Below are the code and all the weights of a small trained network. Each question names an input and a class and asks about switching units off, where a switched-off unit gives its printed mean instead of its output.

import numpy as np


def w(rows, s, z=0):
    codes = np.array(rows[::2]) - 128.0
    scale = np.full(codes.shape[1], s)
    scale[-1] = z or s
    return codes * scale


def f(y):
    return np.maximum(y, 0)


def log_softmax(a):
    a = a - a.max(-1, keepdims=True)
    return a - np.log(np.exp(a).sum(-1, keepdims=True))


def net(x, mask):
    res = np.array(x, float).reshape(1, 3) / 4 @ E
    y = f(res @ A[0][:, :-1].T + A[0][:, -1])
    res = res + np.where(mask, y, B[0][:, -1]) @ B[0][:, :-1]
    return log_softmax(res[-1] @ U[:, :-1].T + U[:, -1])


A, B = {}, {}
E = w([
[167,157,206,125,142,211,4],'x0',
[72,95,211,50,110,158,202],'x1',
[36,143,70,1,121,33,137],'x2',
],0.0068)
A[0] = w([
[142,137,78,158,111,119,120,112],'neuron 0',
[120,124,164,49,110,132,53,13],'neuron 1',
[133,135,60,157,130,106,125,149],'neuron 2',
[67,128,78,37,125,53,226,19],'neuron 3',
[149,126,16,204,127,68,100,84],'neuron 4',
[147,139,178,139,127,170,48,173],'neuron 5',
[164,118,182,215,128,198,86,42],'neuron 6',
[120,105,150,128,125,120,254,132],'neuron 7',
[111,116,111,59,137,108,104,254],'neuron 8',
[137,119,188,161,138,164,213,130],'neuron 9',
],0.016,0.0019)
B[0] = w([
[134,153,109,175,152,121,130,159],'neuron 0',
[69,162,105,69,189,113,114,168],'neuron 1',
[146,111,80,166,164,145,129,170],'neuron 2',
[253,118,136,20,47,109,151,247],'neuron 3',
[149,129,42,211,200,136,108,206],'neuron 4',
[106,132,242,110,188,141,149,206],'neuron 5',
[241,109,227,98,113,114,126,229],'neuron 6',
[45,109,67,159,29,135,131,193],'neuron 7',
[122,113,75,55,169,134,185,179],'neuron 8',
[71,140,147,197,32,131,80,177],'neuron 9',
],0.022,0.016)
U = w([
[209,106,60,53,78,91,222,68],'0',
[165,140,30,239,215,149,121,245],'1',
[199,118,247,143,114,159,119,164],'2',
[2,209,135,60,232,144,159,52],'3',
[18,110,102,176,7,146,139,74],'4',
],0.0056,0.0012)

Each question gives the input, the list of numbers given to net, and the class t.
The units are the neurons (one row each of A and B). Each row of codes is followed by its name. A weight is (code - 128) times the scale printed after its matrix; where a second scale follows, it is the last column's (A, B and U).
mask holds one flag per neuron, in row order. A switched-off neuron (its flag False) gives its mean, the last column of its row in B, instead of its output. The means were averaged over made-up inputs and are rounded, as every weight is.
A unit's drop is (log p(t) with every unit on - log p(t) with that unit switched off) / (log p(t) with every unit on - log p(t) with every unit switched off).
The circuit of an input: a set's keep is (log p(t) with only the set's units on - log p(t) with every unit switched off) / (log p(t) with every unit on - log p(t) with every unit switched off). Starting from all 10 units, units are removed one at a time, each time the one whose removal leaves the highest keep (on an exact tie, the one counted first), for as long as the keep stays at least 0.8.
units of the circuit, in order: the units of the circuit, biggest drop first
k most important neurons: the k neurons with the biggest drops, biggest first
drop when u is switched off: that unit's drop, to one decimal
input [-3,1,-1], class 4: units of the circuit, in order => [neuron 6; neuron 3; neuron 7]
input [-5,4,-2], class 4: units of the circuit, in order => [neuron 7]
input [5,-5,2], class 3: units of the circuit, in order => [neuron 3; neuron 1]
input [1,5,-2], class 4: units of the circuit, in order => [neuron 3; neuron 9]
input [-8,-2,-2], class 1: 2 most important neurons => [neuron 4; neuron 6]
input [-3,-7,-8], class 1: 2 most important neurons => [neuron 4; neuron 3]
input [-8,-7,3], class 1: 4 most important neurons => [neuron 4; neuron 2; neuron 6; neuron 0]
input [-5,-2,-6], class 1: 2 most important neurons => [neuron 3; neuron 4]
input [2,-3,1], class 1: drop when neuron 3 is switched off => 0.7
input [7,6,5], class 3: drop when neuron 3 is switched off => 0.0
input [4,-2,6], class 3: drop when neuron 6 is switched off => 0.3
